Each row of numbers belongs to one of the things below and depends on some of the facts about them. Some rows are named. Which thing is each other row?

How the things are related:
narebi Θ: stemem,gatrogra,grudeflal
doskeskis Θ: tretri,gatrogra
numu Θ: fliber,gumum
drosan Θ: musu,regan
nitrus Θ: vomum
tudi Θ: memaku
tastil Θ: fadra,gaplusi
duklim Θ: vibrivu,rezu
flezik Θ: goki
raso Θ: satrum,trofo
trabivol Θ: midram
flole Θ: bragun,zolal
muklom Θ: dorus
klibrun Θ: plusir,kiflen
sakem Θ: dotru
tremu Θ: regan
vimus Θ: lufin,miskis,kiflen,stuklu
bulibram Θ: gaplen,zatetum
drafe Θ: vuto
vastun Θ: trififar,rotum,pabru
nepefil Θ: repler,dotru
bretoflo Θ: dinol,miskis,gumum,rezu
kligran Θ: lufin,zomavi,fodre,grudeflal
seto Θ: plike
kleta Θ: teskul,kebem
zitrifen Θ: pabru
plurik Θ: gaplusi,teskul,fodre
dakes Θ: dotru
rapon Θ: drafun,budrek,tagrer
zafloklu Θ: puflal,fodre
drofur Θ: tagrer
rutas Θ: zevo,dorus,sugrun,stomok
vetrok Θ: drafun,goki
vuskedris Θ: kebem
dostun Θ: dista
bagrer Θ: goki
sudok Θ: drolol,mula
klabrar Θ: gepi,tatrel,volir
klinisken Θ: lera
griskelek Θ: teskul,memaku
sudon Θ: memaku
pepla Θ: musu,flefler,dotru,satrum
dotri Θ: sugrun,mava
tribis Θ: flozik,bragun
flobos Θ: bragun,sugrun
{narebi,vomum,drosan,nitrus,tudi,fodre,kebem,duklim,lufin,flozik,stutum,zevo,flezik,dorus,fliber,flefler,goki,raso,teskul,pabru,flole,tatrel,klibrun,stemem,regan,midram,sakem,miskis,tremu,tagrer,plusir,kiflen,puflal,bulibram,fadra,lera,drafe,vastun,bretoflo,seto,repler,kleta,volir,sugrun,zitrifen,plurik,musu,dinol,dakes,zafloklu,trififar,rotum,drofur,stuklu,rutas,vuskedris,drolol,dotru,dostun,bagrer,stomok,sudok,klabrar,klinisken,gepi,sudon,pepla,memaku,dotri} Ψ a
{doskeskis,stemu,budrek,numu,tastil,zomavi,trabivol,vuto,muklom,vimus,drafun,nepefil,rezu,kligran,gaplen,vibrivu,satrum,grudeflal,trofo,rapon,gumum,gaplusi,mula,tretri,plike,vetrok,bragun,mava,gatrogra,dista,griskelek,zolal,zatetum,tribis,flobos} Ψ b

Some rows with their names:
[ 0.15  1.60  1.02  3.21  4.18 -0.38 -0.43  2.72 -0.58  5.34 -2.56 -0.65
  0.26  2.85 -2.73  4.54  3.28 -4.84  4.19  2.09  1.93 -2.94 -1.70  1.58
  4.52 -2.51  2.47 -2.69  4.33 -3.83 -1.73  0.94 -3.89 -3.37 -0.14  3.88
 -1.37 -4.04  2.06  3.05  5.20 -1.94] -> vibrivu
[ 1.84  0.40  3.65  2.48 -1.55  2.03 -0.24  3.70  0.70 -3.20 -0.82 -0.02
 -3.84  0.29 -2.27  4.28 -1.28  0.77  0.52  1.69  0.33  0.38 -1.69 -0.84
  1.96  4.20  1.99  1.90  0.14  0.27  3.38  3.33 -5.23  1.06  3.14  0.80
  1.29 -3.83 -1.44  4.48 -0.89  5.90] -> goki
[ 4.59 -1.36 -0.68  1.94  1.27  4.68 -3.86 -1.92  2.35  4.20  2.38  3.88
 -0.21  0.85  1.77  1.24 -1.76  1.09  5.06  3.42 -0.46  0.83  0.46 -0.93
  3.46  0.09  2.67  1.89 -0.21  0.53  3.34  0.74 -3.53  0.60 -0.44  0.28
  1.17 -4.26 -0.57 -0.39  0.37  2.88] -> plusir
[-1.10 -0.79 -0.97  4.11  0.85  1.67 -3.04  2.35 -0.47 -0.69  0.79  1.99
 -2.13  0.67  0.04  1.37  1.28  0.02  2.64  2.82 -0.88  0.92 -4.18 -2.51
  3.02  0.30 -1.01  1.15  0.10  0.19  3.17  0.48 -3.73  0.04  0.86  0.45
  1.37  0.59 -0.64  1.08 -0.71  3.96] -> midram
[ 1.86 -4.87 -1.45  0.29 -0.16  5.17  1.54 -3.00 -0.50 -2.90 -3.04 -2.53
  0.40 -2.07  1.18  0.14  3.19 -0.60  3.18  3.09 -0.35  2.07  1.50 -2.77
  0.15 -0.67 -2.63 -0.31  2.61  0.09  1.72  0.25  1.67 -2.68 -0.60 -2.97
  1.31  1.05 -3.06 -0.41 -0.81  5.70] -> sakem
[-1.44  0.67  5.15  4.59 -0.96  0.92  1.07  3.73 -0.77  5.36 -2.45  2.71
  0.45  0.87 -2.47  2.03  1.43 -4.61  5.72  1.10  3.19 -2.74 -4.80  0.44
  3.15  0.26 -1.94 -1.69  2.25 -2.41 -1.39  1.36 -4.17 -4.82 -0.85  2.52
 -0.67 -1.88  2.03  2.73  5.19 -1.31] -> plike
[ 2.07  1.19 -1.67  1.28  4.73  0.38 -4.11 -2.24  0.97  1.77  1.46 -0.98
 -1.60  3.00  0.81  3.95  2.34 -0.82  0.96  3.46 -0.95 -1.03  0.63  0.27
  4.33 -2.30  3.95  0.30  1.85 -0.34  3.09  0.20 -3.04  1.03  1.46  3.36
  1.03 -3.86 -0.24  0.62  2.45  1.22] -> dinol
[ 3.64  1.38 -1.73  1.15  4.52  1.86 -4.17 -4.41  0.86 -0.92  2.10 -2.54
  1.48  1.21  2.19  2.90  3.94 -3.40  2.37  3.51  0.90 -2.20  1.51  1.57
  4.25 -3.00  4.20  1.32  1.01 -0.84  2.41 -0.73  3.60  0.87  0.39  0.32
 -1.71 -3.52 -2.58 -0.48 -1.30 -0.71] -> bretoflo
[-1.61 -0.35 -1.00 -1.02  4.72  2.56 -3.58 -3.92  2.44 -1.23  1.07  3.85
  1.57 -2.42 -0.97 -1.17  3.14 -2.22  4.03 -0.12  3.27  0.55  1.07 -3.18
 -0.99  2.72 -0.36  2.28  0.00 -1.59  2.36 -1.26  3.73  0.05 -1.54 -3.23
  0.69  1.59 -5.00 -0.71 -1.34 -1.02] -> plurik
[ 0.40  0.05 -1.49  5.05  1.27  1.96 -3.63 -1.81 -0.66 -0.83  2.67  0.07
 -1.30 -2.46  2.21 -0.22  2.90 -1.65  6.07  3.09 -0.13 -0.47 -4.54  1.06
  0.70 -1.55 -2.89  1.25 -0.61  0.23  3.16 -0.93  1.06 -4.28 -0.50 -3.27
 -0.24  0.98 -0.54 -0.19 -1.41  2.74] -> bulibram
[-1.28  0.60  5.89  2.27 -2.34  2.38  1.07  0.30 -0.11  5.52 -2.00  4.09
 -0.40  0.80 -2.49 -1.08 -1.50 -4.17  4.62  1.19  4.82 -2.05 -0.07 -2.16
  2.32  1.25  2.59 -0.58  3.53 -3.50 -1.64  1.98 -4.35 -4.47 -2.39  2.15
 -2.74 -3.07 -2.16 -0.53  5.21 -2.02] -> zomavi
[-0.83 -0.75  0.25  0.20  2.72  3.62 -3.38 -4.03  2.06 -0.17  1.30  3.81
  0.70 -2.31  0.43 -1.19  0.65 -1.25  3.22  1.98  3.01  1.00  1.21 -3.31
 -0.32  1.26  0.88  2.30 -0.10 -0.55  2.86 -0.44  3.11 -0.21 -2.11 -2.93
 -0.05  1.07 -4.93 -0.82 -1.65  0.33] -> zafloklu
[-1.02 -2.72  5.94  2.02 -1.74 -0.41 -0.12 -2.55 -0.14  1.92 -3.36 -1.09
  1.96 -2.20 -0.80  2.61  3.41 -4.97  6.42 -0.24  5.00 -2.93 -5.16 -0.73
  4.68 -1.67 -3.47 -2.74  3.25 -1.12 -0.28  0.39  3.74 -5.05 -1.44  3.09
 -3.43 -4.02  2.12 -0.12  5.04 -2.15] -> flobos
[-0.27 -0.19 -1.16  5.19  0.96  0.84 -3.60  2.58 -0.76  1.19  2.65  2.59
 -3.54 -0.57  1.54 -0.12  1.09  0.55  5.94  2.99 -0.99  0.66 -5.25 -0.77
  2.21 -0.76 -2.35  0.47 -0.30  0.21  3.39 -0.51 -4.89 -2.24  0.00 -1.85
  1.31  0.85  1.17  1.37 -1.32  3.98] -> drolol
[-1.51 -1.26 -0.44  6.06  3.70  4.76  0.59  2.75 -0.60  2.08  1.28  0.90
  1.60  3.20 -1.75  5.84 -0.97 -0.93 -0.95  3.69 -0.65  2.13 -4.46 -4.19
  3.61  4.85 -3.72  2.60 -0.81 -0.64  2.17  1.16 -0.24  1.03  1.12  4.11
  1.32  0.56 -2.54  2.01  0.25  1.90] -> volir
[ 4.07  0.28 -1.11  1.31  2.18  4.45 -4.05 -3.27  3.07  4.45  2.42  3.78
 -0.94  1.69  1.63  0.62 -1.86  1.06  3.90  3.66 -0.33  0.76  1.25 -1.35
  4.00 -0.91  4.05  1.82  0.36  0.04  3.37  0.79 -3.68  0.94 -1.11  1.06
  0.97 -4.44 -1.73 -0.66  1.58  1.68] -> stuklu
[-1.04  0.38  5.08  4.95 -0.88  0.93  1.22  3.69 -0.78  5.33 -2.44  2.63
  0.38  0.77 -2.59  2.26  1.40 -4.66  5.78  1.22  2.84 -2.92 -4.75  0.67
  3.31  0.17 -2.39 -1.59  2.21 -2.33 -1.35  1.42 -4.20 -5.03 -1.09  2.30
 -0.60 -2.04  1.98  2.89  5.06 -1.59] -> dista

Name these rows:
No name comes twice in this set of rows, the named rows included.
[-0.82  0.27  5.14  4.31 -0.80  1.86  1.40  3.03 -0.50  5.41 -2.84  1.74
  1.19 -0.14 -2.56  1.75  2.05 -4.72  5.64  0.89  4.34 -2.76 -3.49  0.95
  2.87 -0.15 -1.98 -1.43  2.25 -2.96 -1.78  1.17 -0.76 -4.81 -1.39  1.73
 -1.31 -1.79  1.39  1.27  5.01 -1.75]  stemu
[-2.35  0.86  5.81  5.62 -4.28 -0.53  1.71  2.58 -0.96  5.49 -2.66  3.85
 -3.76  2.20 -2.50 -0.96 -0.16 -4.28 -0.08 -0.94  3.11 -1.20 -3.82 -4.00
  2.43 -0.60  1.76 -2.77  4.62 -3.34 -1.87  3.40 -5.29 -4.57 -2.68  3.66
 -3.84 -0.86 -0.07  0.16  5.15 -1.57]  gatrogra
[ 0.94 -4.26  4.32  1.76 -2.64  4.64  2.07  3.92 -0.98  5.04 -3.37 -0.61
  0.21  0.17 -2.56  1.41  1.96 -3.96  5.15  1.64  1.05  0.33  0.40 -1.88
  2.26  0.91 -2.93 -3.50  4.95 -1.53 -2.09  1.70 -5.24 -5.22 -1.49  0.26
  1.33 -0.32  1.75  1.66  5.25  2.33]  satrum
[-1.45  0.44 -1.23 -0.75  4.64  1.17 -3.54 -3.33  1.37 -1.93  0.48  4.05
  1.08 -2.43 -1.54 -1.06  4.41 -2.80  4.08 -0.88  1.29 -0.09 -0.59 -2.46
 -0.01  2.25 -1.69  2.21 -0.05 -1.65  2.32 -1.32  3.17 -0.07  0.35 -3.33
  1.26  1.54 -5.11 -0.08 -1.33 -0.44]  kleta
[-0.99  0.44  5.04  0.60  3.50  2.27  0.63 -0.59 -0.32  5.33 -2.27  3.92
  1.91 -2.35 -2.72 -1.09  2.98 -4.94  5.95 -1.36  5.21 -2.98 -0.38  0.76
  0.05  1.86 -2.20  0.57  1.61 -4.49 -2.11 -0.65  2.77 -4.95 -1.81 -2.57
 -1.59  0.56 -4.05  0.05  4.62 -1.96]  tastil
[-2.24  0.84  5.93  3.80 -3.38  0.56  1.54  1.13 -0.69  5.90 -2.18  4.20
 -3.11  1.51 -2.54 -1.22 -1.56 -4.10  1.82  0.34  4.15 -1.34 -1.09 -3.91
  2.09  0.74  2.73 -1.75  4.42 -3.52 -1.62  2.97 -5.17 -4.55 -2.46  3.44
 -3.60 -2.34 -1.58 -0.34  5.15 -1.63]  grudeflal
[-2.11  1.00  5.94  5.54 -4.11 -0.41  1.62  2.59 -0.99  5.16 -2.68  3.39
 -3.39  1.61 -2.66 -0.80  0.73 -4.94  0.66 -1.26  3.66 -1.86 -3.94 -2.89
  2.35 -1.35  0.71 -2.56  4.46 -3.49 -1.81  2.98 -4.54 -4.87 -2.36  3.44
 -3.84 -0.54  0.37  0.48  5.34 -1.64]  tretri
[-1.02 -0.86 -0.76  3.31  1.35  2.46 -3.05 -0.24 -0.03 -1.44  0.18  0.94
 -0.65 -0.14  0.37  1.01  1.88 -0.46  2.70  2.59 -0.56  0.84 -2.88 -2.07
  2.48 -0.20 -0.72  1.54  0.31  0.05  3.17  0.59  0.26 -0.11  0.60 -0.30
  1.10  0.56 -1.79  0.29 -1.18  3.40]  stutum
[-2.04  0.22  3.06  4.45 -3.52  0.08 -2.32 -2.43 -0.55 -0.11  0.60  3.66
 -3.90  1.43 -0.06 -1.15 -0.33  0.20 -0.92  1.83 -0.71  2.06 -1.66 -4.97
  1.67 -0.32  3.03  0.87  2.14 -0.08  2.97  2.34 -4.10  0.54 -2.41  2.36
 -1.44  0.84 -3.94 -0.52  0.07  3.36]  stemem
[-1.47 -0.79  1.33  0.06  2.65  2.00 -3.31 -1.04  2.76  3.70  0.73  4.09
 -2.81  0.68 -1.85 -1.37 -1.29  1.43  1.35  2.03 -0.52  1.98 -0.51 -5.04
  1.75  4.00  2.73  1.65  1.07 -0.15  3.41  0.13 -5.01  0.98 -2.18 -0.86
  1.49  0.74 -5.06 -0.29  2.80  1.67]  fodre

Now the same things, written a new way:
Some things and their rows:
[ 0.46 -2.60  0.85 -1.08 -0.26 -0.23 -1.01  0.94  0.06 -1.10 -0.30 -0.69
  0.40] -> stomok
[ 0.81  0.26 -0.03  1.12 -0.35  1.95 -0.45  1.21 -0.36  0.72  1.88  0.40
 -0.09] -> tudi
[-0.20 -2.14 -0.11 -1.06 -0.29 -0.39  0.18  1.02 -0.19 -0.28  0.32  0.45
  0.15] -> lera
[ 1.23  0.31  0.90  0.53  1.34 -0.53 -0.71 -1.53  0.03 -0.72  0.34 -0.89
 -0.10] -> muklom
[ 1.55  4.08  0.03  3.23  0.76  0.68 -0.17 -0.32 -0.60  0.92  1.81 -0.51
 -0.62] -> griskelek
[ 0.60  1.52  0.06  0.61  1.09 -1.28  0.29 -1.02 -0.39 -0.03 -0.03 -0.26
 -0.20] -> stemu
[ 0.85  5.29 -0.26  2.52  0.23 -1.76  0.31  0.98 -1.04  0.20  0.13 -0.98
 -0.25] -> gaplusi
[-0.71  2.66 -0.55  1.72 -1.32 -0.39  0.19  2.43 -0.07 -0.05 -0.18 -0.73
  0.33] -> fodre
[ 0.99  0.81 -0.05  0.30  1.01 -3.08  0.94 -0.27 -0.32 -0.64  0.39  0.40
 -0.63] -> gaplen
[ 1.80 -0.26  0.42  0.43  0.00 -3.40 -0.02 -1.23 -0.24 -0.56 -1.20 -0.98
 -0.60] -> zolal
[-0.18 -2.78 -0.05 -0.37 -0.13  0.95  0.03 -0.19  0.24  0.05  1.00  0.57
 -0.03] -> drafe
[-1.38  0.64  0.48 -0.72 -0.91  0.24 -0.15  0.17 -0.90 -0.06 -1.08  1.10
 -0.07] -> repler
[ 0.89  0.55 -0.14  1.92 -0.59  2.51 -0.49  0.95 -0.22  0.91  2.19  0.09
 -0.23] -> kleta
[-1.01  0.72 -0.37 -1.02 -0.84 -0.81  0.17  1.18  1.50  0.56 -1.11 -0.63
  0.08] -> stuklu
[-1.94  0.57 -0.27  1.11 -0.67  0.65  0.45  1.07  0.50 -1.08  0.48 -0.58
  0.72] -> stemem
[ 0.79  0.75 -0.02  0.11  0.99 -3.05  0.96 -0.32 -0.31 -0.60  0.55  0.41
 -0.62] -> zatetum
[ 0.83 -2.86  0.76 -1.29 -0.69 -1.42 -0.94  1.22 -0.19 -1.29 -1.01 -0.76
  0.32] -> sugrun

Rows to name:
No name comes twice in this set of rows, the named rows included.
[ 0.61  2.19 -0.31  1.53 -1.03 -0.18 -0.24  3.13 -1.07  0.30  0.68 -0.28
  0.13]  teskul
[ 0.39 -2.48  0.77 -1.23 -0.15 -0.52 -0.98  1.41 -0.20 -1.19 -0.54 -0.55
  0.55]  dorus
[ 1.40  0.29  0.77  0.15  0.81 -2.42 -0.50 -0.71 -0.37 -0.94 -0.79 -1.07
 -0.18]  mava
[ 0.83  1.33 -0.10  0.68 -0.59 -0.07 -0.28  3.06 -1.09  0.25  0.71  0.10
  0.12]  memaku
[-1.02  2.77  0.03  2.77  1.10  0.80  0.58 -1.97  0.55 -0.87  1.40 -0.78
  0.14]  doskeskis
[-0.54  3.23  0.72  0.98  0.49  0.25  0.10 -2.74 -0.75  0.32 -0.37  0.84
 -0.73]  nepefil
[ 1.95 -1.57  0.81  0.86  0.44 -1.08 -0.66 -2.51  0.43 -0.47 -0.03 -1.16
 -0.68]  flobos
[-1.35  0.64  0.42 -1.03 -0.89 -0.05  0.01  0.61 -0.96 -0.23 -1.12  1.18
 -0.04]  regan
[-0.63 -1.07 -0.33 -0.54 -0.85  0.87  0.05 -0.59  1.76  0.94 -0.04 -0.33
 -0.28]  klibrun
[-0.20  3.15 -0.19  1.17  0.68 -0.20  0.30 -2.11  2.04  1.18  0.10 -1.02
 -0.62]  vimus
[-0.68 -0.18 -0.39 -0.98 -0.99 -1.13  0.25  0.80  1.03  0.47 -1.21 -0.31
 -0.05]  plusir
[ 1.07 -3.97  0.19 -0.82 -1.37 -1.65 -0.45  0.37  0.17 -0.57 -0.85 -0.45
 -0.28]  flozik
[ 0.88 -4.42  0.76 -0.20 -0.41  1.23 -1.13 -0.65  0.64 -0.51  0.56 -0.48
 -0.04]  dotri
[-1.04  0.62 -0.47 -1.27 -1.03 -1.52  0.28  1.37  1.21  0.51 -1.51 -0.54
  0.04]  kiflen
[ 2.02 -1.68  0.52  1.10  0.14 -1.50 -0.28 -2.56  0.36 -0.17 -0.17 -0.86
 -0.91]  tribis

